Below are the code and all the weights of a small trained network. Each question names an input and a class and asks about switching units off, where a switched-off unit gives its printed mean instead of its output.

import numpy as np


def w(rows, s, z=0):
    codes = np.array(rows[::2]) - 128.0
    scale = np.full(codes.shape[1], s)
    scale[-1] = z or s
    return codes * scale


def f(y):
    return np.maximum(y, 0)


def log_softmax(a):
    a = a - a.max(-1, keepdims=True)
    return a - np.log(np.exp(a).sum(-1, keepdims=True))


def net(x, mask):
    res = np.array(x, float).reshape(1, 3) / 4 @ E
    y = f(res @ A[0][:, :-1].T + A[0][:, -1])
    res = res + np.where(mask, y, B[0][:, -1]) @ B[0][:, :-1]
    return log_softmax(res[-1] @ U[:, :-1].T + U[:, -1])


A, B = {}, {}
E = w([
[245,104,93],'x0',
[124,181,69],'x1',
[176,162,179],'x2',
],0.012)
A[0] = w([
[154,142,163,196],'N1',
[103,109,68,153],'N2',
[108,165,119,98],'N3',
[142,5,100,150],'N4',
[129,88,114,147],'N5',
[129,158,105,174],'N6',
[104,181,136,136],'N7',
[130,167,74,134],'N8',
[110,117,102,186],'N9',
[122,95,113,114],'N10',
[161,86,107,202],'N11',
[168,164,189,192],'N12',
[69,104,60,95],'N13',
[132,157,82,48],'N14',
[128,190,162,123],'N15',
[121,70,86,135],'N16',
[170,112,110,235],'N17',
[175,147,147,104],'N18',
[127,179,107,162],'N19',
[97,113,73,208],'N20',
[141,43,106,171],'N21',
[105,119,96,211],'N22',
[108,159,146,187],'N23',
[142,74,139,158],'N24',
[77,109,179,124],'N25',
[93,115,140,64],'N26',
[138,112,179,141],'N27',
[103,158,145,182],'N28',
[103,105,135,35],'N29',
[117,147,49,97],'N30',
[96,120,88,254],'N31',
[114,204,135,131],'N32',
[86,112,156,80],'N33',
[81,120,164,212],'N34',
[109,107,163,158],'N35',
[173,148,114,61],'N36',
[146,102,137,167],'N37',
],0.021,0.0054)
B[0] = w([
[91,98,105,205],'N1',
[177,74,139,209],'N2',
[140,217,111,178],'N3',
[82,246,202,233],'N4',
[137,197,154,165],'N5',
[88,132,76,190],'N6',
[75,167,83,210],'N7',
[106,59,102,214],'N8',
[191,85,156,186],'N9',
[26,254,73,152],'N10',
[151,156,203,216],'N11',
[108,29,6,244],'N12',
[77,66,124,237],'N13',
[234,68,118,174],'N14',
[82,218,72,199],'N15',
[133,197,111,185],'N16',
[180,135,177,232],'N17',
[133,68,116,196],'N18',
[119,170,70,205],'N19',
[158,88,156,229],'N20',
[119,225,228,210],'N21',
[178,98,171,205],'N22',
[55,152,36,207],'N23',
[142,178,115,188],'N24',
[144,52,127,241],'N25',
[200,81,166,175],'N26',
[187,53,111,195],'N27',
[83,159,115,212],'N28',
[206,68,231,151],'N29',
[140,26,114,217],'N30',
[119,101,211,237],'N31',
[29,191,79,219],'N32',
[165,32,180,199],'N33',
[108,57,62,255],'N34',
[179,81,83,195],'N35',
[109,13,65,185],'N36',
[98,147,114,175],'N37',
],0.0052,0.0094)
U = w([
[178,70,168,41],'0',
[133,80,82,108],'1',
[101,249,116,254],'2',
],0.014,0.0008)

Each question gives the input, the list of numbers given to net, and the class t.
The units are the neurons (one row each of A and B). Each row of codes is followed by its name. A weight is (code - 128) times the scale printed after its matrix; where a second scale follows, it is the last column's (A, B and U).
mask holds one flag per neuron, in row order. A switched-off neuron (its flag False) gives its mean, the last column of its row in B, instead of its output. The means were averaged over made-up inputs and are rounded, as every weight is.
A unit's drop is (log p(t) with every unit on - log p(t) with that unit switched off) / (log p(t) with every unit on - log p(t) with every unit switched off).
The circuit of an input: a set's keep is (log p(t) with only the set's units on - log p(t) with every unit switched off) / (log p(t) with every unit on - log p(t) with every unit switched off). Starting from the 12 units with the biggest drops (on a tie, the unit counted first), units are removed one at a time, each time the one whose removal leaves the highest keep (on an exact tie, the one counted first), for as long as the keep stays at least 0.8.
circuit, biggest first: the units of the circuit, biggest drop first
unit that matters most: the unit with the biggest drop
top k neurons: the k neurons with the biggest drops, biggest first
drop when u is switched off: that unit's drop, to one decimal
input [8,1,-3], class 0: unit that matters most => N36
input [-8,-3,-3], class 0: circuit, biggest first => (N33; N29)
input [-7,-1,8], class 1: circuit, biggest first => (N12; N34)
input [-5,1,1], class 2: top 3 neurons => (N12; N30; N36)
input [7,0,-7], class 2: circuit, biggest first => (N4; N21)
input [-1,6,1], class 2: top 3 neurons => (N12; N34; N25)
input [0,6,2], class 2: top 3 neurons => (N34; N25; N12)
input [-1,-1,6], class 1: top 2 neurons => (N12; N4)
input [-8,-5,-4], class 0: drop when N17 is switched off => 0.0
input [-5,-6,6], class 1: drop when N12 is switched off => 0.1
input [-3,-6,4], class 1: drop when N12 is switched off => 0.2
